Moves between states:
!: sb->hm, gn->qs, fp->mp, jc->bl, nz->gd, lg->nl, ms->pn, hr->dc, bd->fp, qr->hq, bb->lf, bs->dn, cz->pz, ns->gl, hm->nb, mg->sm, pp->sd, fg->pc, gl->lb, sn->rn, pm->bn, rr->zp, qs->tr, jr->sg, pr->fr, pz->gn, mr->tz, pc->mg, hz->bt, mp->mj, fd->rt, rh->sc, jm->sb, rp->fc, tz->rz, bl->ft, jq->cg, rz->lh, tj->bs, sd->fh, nb->dz, dz->lj, ng->jq, tr->hz, bc->bb, bt->md, br->pr, gh->zj, lf->rr, dn->gf, gj->rc, qb->jc, qt->pp, tl->fd, dc->gh, qp->hn, bq->tj, gd->qn, mj->sj, lj->tl, lh->rp, rt->pf, cg->rh, md->jr, pf->pm, hq->hr, nh->ql, th->qp, pn->jm, sg->qb, qn->qt, qf->bd, lb->lg, zj->bq, zp->ng, ql->cz, fr->ct, hn->fg, rn->qf, ct->zl, fh->ns, ft->sn, zg->mr, sj->th, zl->qr, sc->br, nl->ms, rc->bf, sm->nz, gf->nh, ph->bc, bn->zg, fc->gj, bf->ph
^: sb->bt, gn->rz, fp->rh, jc->bb, nz->gh, lg->pz, ms->qs, hr->hm, bd->cg, qr->jm, bb->nz, bs->rt, cz->mr, ns->nh, hm->md, mg->hr, pp->bs, fg->qr, gl->ql, sn->zp, pm->rn, rr->qn, qs->lh, jr->bf, pr->lg, pz->tz, mr->fp, pc->hq, hz->fc, mp->sc, fd->bl, rh->ns, jm->hz, rp->th, tz->mp, bl->lf, jq->sd, rz->mj, tj->fd, sd->dn, nb->jr, dz->sg, ng->pp, tr->rp, bc->sm, bt->gj, br->lb, gh->dz, lf->gd, dn->pf, gj->hn, qb->bc, qt->tj, tl->jc, dc->nb, qp->ct, bq->tl, gd->zj, mj->br, lj->qb, lh->sj, rt->ft, cg->fh, md->rc, pf->sn, hq->sb, nh->bn, th->fr, pn->tr, sg->ph, qn->bq, qf->jq, lb->cz, zj->lj, zp->qt, ql->zg, fr->nl, hn->zl, rn->ng, ct->ms, fh->gf, ft->rr, zg->bd, sj->pr, zl->pn, sc->gl, nl->gn, rc->fg, sm->dc, gf->pm, ph->mg, bn->qf, fc->qp, bf->pc
§: sb->jr, gn->rp, fp->br, jc->rr, nz->bq, lg->qs, ms->hz, hr->dz, bd->sc, qr->hm, bb->qn, bs->pm, cz->rz, ns->cz, hm->sg, mg->gh, pp->gf, fg->hr, gl->pz, sn->jq, pm->bd, rr->pp, qs->fc, jr->bc, pr->ms, pz->lh, mr->mj, pc->dc, hz->rc, mp->pr, fd->sn, rh->lb, jm->md, rp->hn, tz->sj, bl->zp, jq->ns, rz->th, tj->pf, sd->nh, nb->qb, dz->jc, ng->fh, tr->gj, bc->gd, bt->bf, br->nl, gh->tl, lf->qt, dn->bn, gj->pc, qb->lf, qt->dn, tl->ft, dc->lj, qp->qr, bq->rt, gd->tj, mj->fr, lj->bl, lh->qp, rt->rn, cg->gl, md->ph, pf->qf, hq->nb, nh->mr, th->zl, pn->bt, sg->bb, qn->bs, qf->rh, lb->gn, zj->fd, zp->sd, ql->tz, fr->pn, hn->hq, rn->cg, ct->jm, fh->ql, ft->ng, zg->mp, sj->ct, zl->sb, sc->lg, nl->tr, rc->mg, sm->zj, gf->zg, ph->nz, bn->fp, fc->fg, bf->sm
+: sb->rc, gn->sj, fp->gl, jc->gd, nz->lj, lg->rz, ms->rp, hr->jr, bd->ns, qr->bt, bb->zj, bs->sn, cz->mp, ns->zg, hm->bf, mg->nb, pp->pf, fg->sb, gl->mr, sn->pp, pm->jq, rr->tj, qs->th, jr->mg, pr->gn, pz->mj, mr->sc, pc->hm, hz->hn, mp->lb, fd->rr, rh->ql, jm->gj, rp->ct, tz->br, bl->qn, jq->gf, rz->pr, tj->ft, sd->pm, nb->ph, dz->bc, ng->dn, tr->qp, bc->gh, bt->fg, br->pz, gh->qb, lf->bq, dn->rn, gj->qr, qb->nz, qt->rt, tl->lf, dc->sg, qp->pn, bq->bl, gd->tl, mj->lg, lj->bb, lh->fr, rt->zp, cg->nh, md->pc, pf->ng, hq->md, nh->bd, th->ms, pn->fc, sg->sm, qn->fd, qf->fh, lb->tz, zj->jc, zp->bs, ql->fp, fr->qs, hn->jm, rn->sd, ct->tr, fh->bn, ft->qt, zg->rh, sj->nl, zl->hz, sc->cz, nl->lh, rc->hq, sm->dz, gf->qf, ph->dc, bn->cg, fc->zl, bf->hr
&: sb->fg, gn->pr, fp->ql, jc->zj, nz->qb, lg->mj, ms->th, hr->bf, bd->nh, qr->gj, bb->lj, bs->zp, cz->sc, ns->bd, hm->pc, mg->jr, pp->sn, fg->bt, gl->fp, sn->bs, pm->sd, rr->fd, qs->fr, jr->hr, pr->rz, pz->br, mr->gl, pc->md, hz->zl, mp->cz, fd->qn, rh->zg, jm->hn, rp->ms, tz->lb, bl->bq, jq->pm, rz->lg, tj->rr, sd->rn, nb->mg, dz->sm, ng->pf, tr->ct, bc->dz, bt->qr, br->tz, gh->bc, lf->tl, dn->ng, gj->jm, qb->gh, qt->ft, tl->gd, dc->ph, qp->tr, bq->lf, gd->jc, mj->pz, lj->nz, lh->nl, rt->qt, cg->bn, md->hq, pf->pp, hq->rc, nh->cg, th->qs, pn->qp, sg->dc, qn->bl, qf->gf, lb->mp, zj->bb, zp->rt, ql->rh, fr->lh, hn->hz, rn->dn, ct->rp, fh->qf, ft->tj, zg->ns, sj->gn, zl->fc, sc->mr, nl->sj, rc->sb, sm->sg, gf->jq, ph->nb, bn->fh, fc->pn, bf->hm

The rows follow the links: the fewer symbols apart two states are, the more alike their rows tend to be.

Each row is also shifted at random along 8 hidden directions that mean nothing.

Some states, each with a row of numbers:
bs -> 120 -24 63 21 -64 157 32 104 91 -145 -76 7 19 58 -126 18 14 -41 14 -11 -10 -18 0 -6 5
qp -> -11 10 42 -90 -24 55 -44 37 -44 63 57 25 -46 -85 -73 -51 -94 -35 66 -43 -56 -112 -66 -20 73
tj -> 94 13 74 92 -65 74 20 116 91 18 -20 -45 66 -39 -17 85 5 -58 37 -20 39 141 37 12 99
tr -> 146 -41 75 -59 -94 11 -49 -31 -121 127 34 64 39 -129 -9 -10 -45 10 -11 -45 -58 298 -145 12 13
sc -> 6 32 18 -24 10 71 -61 77 -37 8 -37 74 -14 64 -10 70 13 -109 13 21 -21 10 20 -64 -36
md -> 63 25 46 11 -118 -27 48 156 62 -38 107 -92 5 4 -34 93 0 67 -93 55 13 -49 101 50 141
qt -> 140 -44 163 58 -87 35 68 -117 45 59 -34 -45 137 -104 -22 -103 6 -53 -68 -83 13 44 -57 -81 70
jm -> -130 13 57 -53 36 16 19 -33 -62 143 52 25 -25 -107 -99 -133 -145 -27 -3 -17 -27 -43 -44 -48 11
nl -> -21 -57 -20 -27 -96 -6 -45 -74 -87 -36 13 12 61 -34 6 101 35 58 -25 63 -76 200 -47 60 26
sd -> -83 -43 -118 4 87 12 -11 16 -28 -80 -129 57 -24 110 38 19 47 24 -4 40 -1 127 -32 -11 133
sb -> 19 46 -71 -29 -77 -194 108 -38 9 -143 79 129 -202 176 -196 69 -91 117 65 31 76 24 -63 161 183
cz -> -9 20 30 -61 36 -124 20 -278 -120 69 -42 102 -22 88 3 -86 -18 -56 -52 -30 -10 -56 -103 -114 131
pn -> 80 28 -19 -47 55 5 -94 -68 -83 107 27 -52 -29 52 119 56 3 57 -82 33 -72 15 68 8 86
mg -> 54 25 -15 6 -68 -53 73 -214 30 -28 25 7 -21 19 -43 -33 -80 80 65 -58 -58 66 -156 77 12
qn -> -7 -55 -18 123 -98 243 -20 -101 105 -116 -9 -18 55 -6 -35 15 -18 -46 -15 110 28 59 -49 66 -151
fr -> -1 -2 0 -71 -58 -70 -42 31 -27 -17 74 -42 27 -26 74 43 65 24 -38 16 -44 -196 18 -15 115
th -> 34 8 27 -61 -78 -33 -40 128 -34 25 67 34 15 -110 15 34 16 -19 58 -46 -42 -15 -69 -4 -91
sg -> -7 33 -96 -1 16 204 -27 130 61 -48 -44 -40 -60 70 2 54 -71 44 35 34 -106 76 -48 59 96
lb -> -68 24 27 -47 49 37 -24 50 -78 77 -44 27 41 21 57 -8 16 -93 -96 15 -44 -21 29 -143 -50
qr -> 4 33 -64 -17 32 -58 3 -94 -67 26 42 24 -78 123 38 19 -34 75 -119 84 4 86 15 43 -61
gf -> -22 -75 9 43 67 -17 -42 49 -28 21 -56 -57 106 -89 96 18 115 0 -28 6 40 97 114 -23 -62
pm -> -9 -80 -25 -11 0 105 -22 207 28 -142 -76 -3 19 38 -7 26 97 -4 -71 59 30 -65 60 -41 97
fg -> 57 33 -69 -25 -43 -74 33 -68 3 -115 74 16 -115 201 15 16 9 115 -173 129 31 -168 25 50 8
gl -> 40 42 12 -20 8 -9 -42 3 -25 -3 -23 100 -32 56 3 37 30 -116 64 -25 24 -47 -15 -43 -107
mj -> -171 18 -11 -53 80 -120 21 -171 -65 -27 -1 -8 -14 64 -60 7 4 1 34 9 -38 -154 84 -14 6
hr -> 79 24 58 14 -94 -38 62 -66 54 17 69 -97 55 -58 14 -27 -13 58 -42 -36 -41 -45 -19 29 -29
zl -> 103 23 24 -61 -16 60 -52 210 -68 116 29 41 -34 -36 45 3 -26 -13 -95 -1 -28 135 -26 -47 -67
sn -> -50 46 -21 28 118 13 39 -16 44 57 -104 1 44 11 118 -117 40 -87 -11 -94 -21 -65 -50 -143 -269
gd -> 9 -85 28 73 -44 16 51 -131 49 -63 24 7 -10 -57 -136 -105 -61 39 20 24 111 19 -25 90 25

The symbols that take the first to the second take the third to the fourth, perhaps in another order. What is the fourth?
Answer with the state's name.
A -172 20 -88 -73 -37 -31 -17 -3 -33 -38 30 50 -27 -17 -6 36 -38 -10 89 12 -69 -85 -110 2 120
B -6 24 46 49 -67 -33 49 -37 59 12 89 -93 51 -85 -58 49 -48 48 64 -27 -31 85 44 108 -161
C -15 -49 51 -61 -66 -166 38 -125 -103 -24 16 69 25 -36 -82 22 19 45 -5 -13 -3 149 -53 31 53
D rc

A -34 -57 -43 -2 32 53 -15 182 12 -98 -84 -14 18 54 14 43 89 11 -49 49 22 -20 67 -33 181
B -121 -11 -60 -65 -18 -36 -29 -64 -60 -26 19 -38 43 23 97 34 56 33 -89 77 -69 -123 -7 -34 104
C 6 -12 5 111 54 -40 11 -98 55 67 22 -88 59 -49 104 -29 42 29 -48 22 92 26 102 27 -131
D ns

A 112 -5 0 -55 -39 -5 -6 -124 -58 -121 -27 136 -74 177 -41 -20 47 -52 -77 28 7 -130 -71 -59 -140
B 23 45 -53 -69 -27 -16 -71 34 -15 -74 58 39 -106 56 -73 134 -26 32 164 2 -50 -70 3 121 101
C -114 30 21 -28 96 -91 -6 30 -87 76 -27 -1 36 -1 7 76 32 -33 2 -8 -40 102 121 -37 -92
D fc

A -56 91 -53 -9 29 -51 57 -59 64 28 17 -20 -46 6 10 -58 -93 33 123 -84 -61 -86 -103 19 -42
B 59 -42 11 -5 22 107 14 -185 38 -19 -9 -97 11 -7 -25 -119 -43 81 -29 -25 -81 -104 -12 39 -15
C 68 -9 -54 0 59 9 16 -35 8 3 -48 17 -69 40 -10 -58 -56 95 22 -37 -15 155 -78 58 4
D lj

A -112 55 -12 31 65 149 -14 5 74 73 -5 -138 38 -75 18 7 -81 8 102 -46 -125 -17 39 30 -61
B 7 15 30 88 -38 57 37 -34 98 -12 -9 -7 45 -43 -22 -16 -23 -68 62 -28 55 23 -43 2 -58
C 63 -18 -14 32 10 -35 -86 -87 -27 -15 -4 14 21 30 78 111 87 -39 47 21 50 61 63 45 31
D nl

A 33 28 33 -17 44 -91 2 -3 -81 143 44 -11 -23 -4 17 15 -40 55 -91 12 7 171 76 16 6
B 112 -5 9 3 67 4 21 51 52 -15 -1 -79 -42 10 -30 -45 -9 93 18 -56 -6 -49 99 58 -55
C -58 28 -73 7 144 -84 46 -54 36 -90 -101 19 -65 128 -17 -14 40 8 104 -64 14 -99 49 -3 -71
D sc

A -134 73 -49 -60 83 71 -71 104 -40 117 28 55 -84 -69 -36 6 -126 -60 171 -37 -77 17 -42 8 -97
B -100 44 14 3 17 -122 66 -109 -30 128 83 -29 18 -60 74 -136 -48 16 -114 -5 14 -93 -25 -60 -169
C -80 -8 116 -27 67 4 -15 -37 -41 4 3 -52 44 -36 -145 45 -6 -57 81 -22 -47 -74 213 4 -117
D lh

A -111 -2 -34 -63 28 -29 6 -169 -115 -7 -65 114 -48 114 -50 -13 -50 -36 -34 39 -48 60 -101 -61 144
B -110 -16 -8 -36 -2 -101 -3 -109 -72 -10 21 16 46 -47 -6 48 28 21 39 3 -44 90 4 40 -162
C 22 -18 -23 10 117 -144 37 -51 -25 -22 -96 6 0 78 20 3 79 55 15 -55 37 70 68 -8 50
D bn

A 122 -47 -51 41 -45 -9 46 152 52 -132 -1 110 -120 64 -81 -25 -7 66 -11 23 140 102 -75 93 -73
B 143 31 41 0 17 -92 86 53 83 -120 -58 29 -52 129 -90 -4 55 0 47 -108 48 -165 51 -18 31
C -31 6 -15 -60 -62 -79 -24 -27 -39 -51 61 56 -36 -47 -80 82 -23 29 172 -38 -33 9 -58 92 15
D fg

A 5 44 -36 -33 56 -84 -16 -168 -87 7 -58 134 -64 149 10 18 8 -54 12 -10 -6 58 -65 -38 -82
B 26 -125 113 -41 -114 246 -40 -134 -73 -103 -38 26 76 1 -190 4 -25 -60 -111 110 -85 62 -8 -23 0
C 78 -52 82 4 -78 9 -46 -70 -20 -7 13 44 53 -77 -33 -2 31 -85 41 -22 54 -33 -30 -21 53
D ql

A 64 -96 31 27 22 231 -24 59 41 -11 -17 -108 53 -77 -6 -92 -1 50 -115 48 -35 20 68 13 -179
B -24 93 -80 103 15 19 19 128 146 -107 10 26 -77 90 -34 126 -9 -45 179 7 92 -43 58 99 -106
C 21 44 23 -2 71 -77 74 132 45 -1 -86 40 -16 24 -20 -54 25 -55 56 -128 29 -44 -25 -96 -46
D cg

A 42 -10 3 -105 -137 13 -26 114 -48 -18 53 92 -31 -62 -13 -24 -24 -26 2 -24 -37 -69 -190 -42 139
B -38 33 -10 -53 76 20 -76 -116 -84 157 24 -17 -12 -40 70 -36 -59 3 5 -9 -81 9 -10 -14 -38
C 26 29 12 70 -13 17 41 -146 72 -29 -45 -1 14 63 -30 25 -32 -33 67 -20 15 31 -31 27 134
D sn

A 107 16 9 37 -72 53 15 -33 37 27 17 -59 58 -42 39 39 -23 59 -10 -21 -79 227 -67 64 -160
B 141 -22 26 -8 17 35 19 -43 1 91 -22 -80 52 -25 128 -124 19 72 -154 -52 -57 38 -46 -53 -59
C 16 -19 -52 -19 67 -56 62 -158 -2 -23 -35 42 -116 61 -115 -115 -108 109 81 -58 11 58 -100 90 171
D zj

A -33 55 -78 -85 3 -53 -54 -7 -16 -29 70 -21 -68 65 89 33 27 13 30 8 -61 -315 0 -11 86
B -15 41 -36 -20 -25 42 45 -55 66 -43 1 -23 -68 39 -100 -20 -116 56 110 -50 -73 -75 -91 71 194
C -49 -60 -24 43 -23 83 40 64 62 -56 -3 55 -55 -50 -103 -98 -76 5 26 32 103 4 -72 36 69
D fh

A -13 34 -3 32 -59 181 -17 112 109 -20 52 -151 71 -51 57 44 -10 3 -30 34 -103 -99 50 13 -112
B 24 46 -31 -30 -43 35 64 5 70 -28 8 19 -44 -11 -24 -97 -76 20 50 -80 -50 -102 -162 -6 -70
C -51 -106 18 8 -70 41 0 43 11 -125 -14 99 26 -128 -110 -96 33 -72 94 -12 83 -67 -106 -10 -184
D nh

